Below is a small trained network, with its code and all its weights. Each question gives an input and a class and asks what happens when units are switched off, that is, made to give their printed mean instead of their output.

import numpy as np


def w(rows, s, z=0):
    codes = np.array(rows[::2]) - 128.0
    scale = np.full(codes.shape[1], s)
    scale[-1] = z or s
    return codes * scale


def f(y):
    return y / 2 * (1 + np.tanh(0.7978845608 * (y + 0.044715 * y**3)))


def log_softmax(a):
    a = a - a.max(-1, keepdims=True)
    return a - np.log(np.exp(a).sum(-1, keepdims=True))


def net(x, mask):
    res = np.array(x, float).reshape(1, 3) / 4 @ E
    y = f(res @ A[0][:, :-1].T + A[0][:, -1])
    res = res + np.where(mask, y, B[0][:, -1]) @ B[0][:, :-1]
    return log_softmax(res[-1] @ U[:, :-1].T + U[:, -1])


A, B = {}, {}
E = w([
[53,185,132],'x0',
[117,136,33],'x1',
[249,186,115],'x2',
],0.012)
A[0] = w([
[87,45,106,46],'n1',
[54,147,160,179],'n2',
[103,175,164,180],'n3',
[102,91,130,238],'n4',
[191,182,125,30],'n5',
[206,141,124,123],'n6',
[171,41,129,74],'n7',
[169,62,129,46],'n8',
[54,97,107,138],'n9',
[121,111,38,2],'n10',
[165,151,114,14],'n11',
[124,133,53,5],'n12',
[96,189,135,116],'n13',
[139,82,42,96],'n14',
[182,191,119,35],'n15',
[167,163,240,100],'n16',
[159,86,250,158],'n17',
],0.014,0.0042)
B[0] = w([
[164,53,144,196],'n1',
[158,99,47,226],'n2',
[137,190,50,177],'n3',
[193,105,118,195],'n4',
[133,2,107,206],'n5',
[147,76,100,232],'n6',
[153,253,83,193],'n7',
[168,242,84,173],'n8',
[214,70,98,227],'n9',
[21,120,68,181],'n10',
[79,50,130,155],'n11',
[28,144,72,165],'n12',
[180,142,53,165],'n13',
[60,185,95,202],'n14',
[145,59,105,200],'n15',
[80,118,69,231],'n16',
[38,131,54,255],'n17',
],0.0093)
U = w([
[160,227,39,238],'0',
[110,8,151,136],'1',
[58,182,62,137],'2',
[135,148,107,143],'3',
[209,201,207,3],'4',
[159,195,177,3],'5',
],0.012,0.0063)

Each question gives the input, the list of numbers given to net, and the class t.
The units are the neurons (one row each of A and B). Each row of codes is followed by its name. A weight is (code - 128) times the scale printed after its matrix; where a second scale follows, it is the last column's (A, B and U).
mask holds one flag per neuron, in row order. A switched-off neuron (its flag False) gives its mean, the last column of its row in B, instead of its output. The means were averaged over made-up inputs and are rounded, as every weight is.
A unit's drop is (log p(t) with every unit on - log p(t) with that unit switched off) / (log p(t) with every unit on - log p(t) with every unit switched off).
The circuit of an input: a set's keep is (log p(t) with only the set's units on - log p(t) with every unit switched off) / (log p(t) with every unit on - log p(t) with every unit switched off). Starting from the 12 units with the biggest drops (on a tie, the unit counted first), units are removed one at a time, each time the one whose removal leaves the highest keep (on an exact tie, the one counted first), for as long as the keep stays at least 0.8.
circuit, biggest first: the units of the circuit, biggest drop first
unit that matters most: the unit with the biggest drop
top k neurons: the k neurons with the biggest drops, biggest first
drop of u: that unit's drop, to one decimal
input [-1,-1,-2], class 3: unit that matters most => n5
input [3,0,2], class 3: top 4 neurons => (n7 n8 n17 n14)
input [4,-8,5], class 2: circuit, biggest first => (n17 n16)
input [-7,8,3], class 2: top 3 neurons => (n10 n12 n14)
input [-2,2,0], class 3: top 2 neurons => (n17 n3)
input [6,6,-5], class 0: circuit, biggest first => (n9 n13)
input [-5,-6,6], class 1: top 3 neurons => (n5 n6 n15)
input [3,-5,6], class 1: top 2 neurons => (n5 n7)
input [5,-6,5], class 2: circuit, biggest first => (n16 n17)
input [-6,3,-5], class 0: circuit, biggest first => (n7 n5)
input [-4,5,6], class 1: circuit, biggest first => (n5 n11)
input [7,7,-4], class 0: top 4 neurons => (n9 n13 n17 n2)
input [-8,-5,-4], class 0: top 2 neurons => (n7 n8)
input [7,-6,-6], class 0: unit that matters most => n3
input [-4,8,0], class 2: circuit, biggest first => (n10 n12)
input [-6,-8,3], class 2: top 3 neurons => (n17 n16 n9)
input [0,-6,5], class 2: top 4 neurons => (n17 n16 n9 n1)
input [0,3,2], class 3: top 2 neurons => (n17 n7)
input [-4,-6,5], class 2: top 3 neurons => (n17 n16 n7)
input [-2,-7,-3], class 2: circuit, biggest first => (n17)
input [-2,-7,-5], class 2: top 2 neurons => (n17 n5)
input [4,-4,-7], class 1: top 4 neurons => (n7 n1 n9 n8)
input [-3,-6,-3], class 2: drop of n17 => 0.4
input [-8,-3,-1], class 0: drop of n7 => 0.1
input [3,-2,-6], class 1: drop of n7 => 0.2
input [-1,0,-2], class 3: drop of n15 => 0.3
input [4,-1,-2], class 0: top neuron => (n5)
